Below are the code and all the weights of a small trained network. Each question names an input and a target symbol and asks about switching units off, where a switched-off unit gives its printed mean instead of its output.

import numpy as np


def w(rows, s, z=0):
    codes = np.array(rows[::2]) - 128.0
    scale = np.full(codes.shape[1], s)
    scale[-1] = z or s
    return codes * scale


def norm(h):
    return h / np.sqrt((h * h).mean(-1, keepdims=True) + 1e-5)


def f(y):
    return y / 2 * (1 + np.tanh(0.7978845608 * (y + 0.044715 * y**3)))


def softmax(a):
    e = np.exp(a - a.max(-1, keepdims=True))
    return e / e.sum(-1, keepdims=True)


def log_softmax(a):
    a = a - a.max(-1, keepdims=True)
    return a - np.log(np.exp(a).sum(-1, keepdims=True))


def net(x, mask):
    ids = ['βδεθλμπτφω'.index(c) for c in x.split()]
    T = len(ids)
    res = E[ids] + P[:T]
    r = norm(res)
    for j in range(3):
        rows = slice(2 * j, 2 * j + 2)
        q, k, v = (r @ M[0][rows].T for M in (Q, K, V))
        z = softmax(np.where(np.tri(T) > 0, q @ k.T / 2**0.5, -1e9)) @ v
        o = O[0][rows]
        res = res + np.where(mask[j], z, o[:, -1]) @ o[:, :-1]
    y = f(norm(res) @ A[0][:, :-1].T + A[0][:, -1])
    res = res + np.where(mask[3:7], y, B[0][:, -1]) @ B[0][:, :-1]
    return log_softmax(norm(res)[-1] @ U[:, :-1].T + U[:, -1])


Q, K, V, O, A, B = {}, {}, {}, {}, {}, {}
E = w([
[193,74,163,157,179,90],'β',
[127,99,112,73,90,115],'δ',
[48,125,116,41,157,152],'ε',
[75,198,49,155,115,19],'θ',
[23,204,216,232,17,118],'λ',
[192,186,163,119,166,135],'μ',
[124,105,77,91,54,58],'π',
[128,136,138,167,234,63],'τ',
[125,119,44,166,56,7],'φ',
[96,170,109,186,221,25],'ω',
],0.013)
P = w([
[156,62,184,48,159,2],'0',
[117,83,153,72,164,50],'1',
[116,100,133,98,161,77],'2',
[113,111,123,114,159,97],'3',
[110,111,117,126,158,111],'4',
[106,111,110,138,159,123],'5',
[107,111,99,149,161,138],'6',
[106,109,96,157,163,147],'7',
[111,102,87,168,168,160],'8',
[116,99,75,178,168,169],'9',
],0.0075)
Q[0] = w([
[94,98,66,136,163,43],'h0',
[201,60,143,179,125,146],'h0',
[141,134,220,217,133,171],'h1',
[122,61,103,2,76,191],'h1',
[96,91,211,126,162,226],'h2',
[137,96,91,149,215,38],'h2',
],0.01)
K[0] = w([
[36,119,57,184,129,132],'h0',
[181,50,80,101,223,83],'h0',
[146,191,178,119,167,167],'h1',
[190,87,1,52,213,121],'h1',
[218,105,70,81,219,168],'h2',
[96,139,248,172,156,132],'h2',
],0.0084)
V[0] = w([
[86,177,132,110,96,100],'h0',
[71,89,45,133,168,99],'h0',
[113,205,193,180,101,83],'h1',
[105,40,186,154,52,141],'h1',
[81,90,77,83,112,2],'h2',
[197,171,76,43,232,175],'h2',
],0.0073)
O[0] = w([
[209,142,182,165,184,106,154],'h0',
[162,119,229,10,129,65,193],'h0',
[254,168,147,168,171,206,220],'h1',
[154,199,155,169,245,27,113],'h1',
[46,58,169,141,141,191,255],'h2',
[186,77,116,176,167,36,119],'h2',
],0.0054,0.0058)
A[0] = w([
[2,4,110,122,232,171,4],'n0',
[194,61,137,213,213,125,31],'n1',
[128,179,164,109,205,152,177],'n2',
[156,87,196,23,134,192,14],'n3',
],0.0061,0.0014)
B[0] = w([
[210,125,74,190,66,168,229],'n0',
[75,149,125,126,95,142,254],'n1',
[130,24,81,139,97,98,192],'n2',
[84,142,119,173,123,2,152],'n3',
],0.013,0.0047)
U = w([
[149,98,117,124,127,7,192],'β',
[75,110,99,168,88,148,213],'δ',
[161,116,98,121,86,237,67],'ε',
[98,161,85,98,163,117,39],'θ',
[111,173,202,143,115,140,170],'λ',
[184,146,150,87,149,139,86],'μ',
[80,135,140,61,134,142,141],'π',
[111,114,122,73,188,132,64],'τ',
[162,187,145,92,105,100,42],'φ',
[86,138,122,105,180,111,3],'ω',
],0.014,0.0038)

Each question gives the input, a string of symbols that net reads in full, and the target symbol t.
The units are the heads (2 rows each of Q, K, V and O) and the neurons (one row each of A and B). Each row of codes is followed by its name. A weight is (code - 128) times the scale printed after its matrix; where a second scale follows, it is the last column's (O, A, B and U).
mask holds one flag per unit, heads first, then neurons. A switched-off unit (its flag False) gives its mean, the last column of its rows in O or B, instead of its output. The means were averaged over made-up inputs and are rounded, as every weight is.
A unit's drop is (log p(t) with every unit on - log p(t) with that unit switched off) / (log p(t) with every unit on - log p(t) with every unit switched off).
The circuit of an input: a set's keep is (log p(t) with only the set's units on - log p(t) with every unit switched off) / (log p(t) with every unit on - log p(t) with every unit switched off). Starting from all 7 units, units are removed one at a time, each time the one whose removal leaves the highest keep (on an exact tie, the one counted first), for as long as the keep stays at least 0.8.
units of the circuit, in order: the units of the circuit, biggest drop first
unit that matters most: the unit with the biggest drop
top k neurons: the k neurons with the biggest drops, biggest first
heads that matter: for each layer, one digit per head in row order, 1 if its drop is at least 0.15 and else 0, layers parted by /
drop of u: that unit's drop, to one decimal
input λ μ δ, target δ: top 2 neurons => n0; n3
input λ μ β θ, target θ: units of the circuit, in order => h2; n0; h1
input ε β β, target δ: heads that matter => 100
input β θ μ μ φ μ μ π μ τ, target β: heads that matter => 101
input π ω μ β ω, target δ: heads that matter => 011
input ε μ β ω λ δ β θ, target θ: heads that matter => 001
input δ μ μ ω μ θ ε μ τ π, target β: units of the circuit, in order => h0
input β τ μ τ β ω μ ε, target β: heads that matter => 101
input θ β π τ τ, target δ: top 2 neurons => n0; n1
input β ω ω τ π ω ω, target ε: heads that matter => 010
input δ μ τ τ μ, target δ: top 3 neurons => n1; n0; n3
input β τ ω π θ φ π β μ ε, target β: units of the circuit, in order => h0; n3
input π μ π β ω τ δ, target β: top 2 neurons => n1; n3
input ω μ β δ β, target δ: units of the circuit, in order => n1
input θ θ ω μ ω, target δ: top 3 neurons => n0; n1; n3
input μ μ δ μ, target ε: top 3 neurons => n3; n1; n2
input μ β τ τ μ μ β τ, target ε: drop of h0 => 0.1
input π φ θ μ θ θ μ β ω θ, target ε: drop of h2 => 2.2
input λ μ π, target π: drop of n0 => 0.3
input ω τ θ δ τ, target δ: unit that matters most => h1
input τ τ μ λ ε, target ε: drop of h0 => 0.4
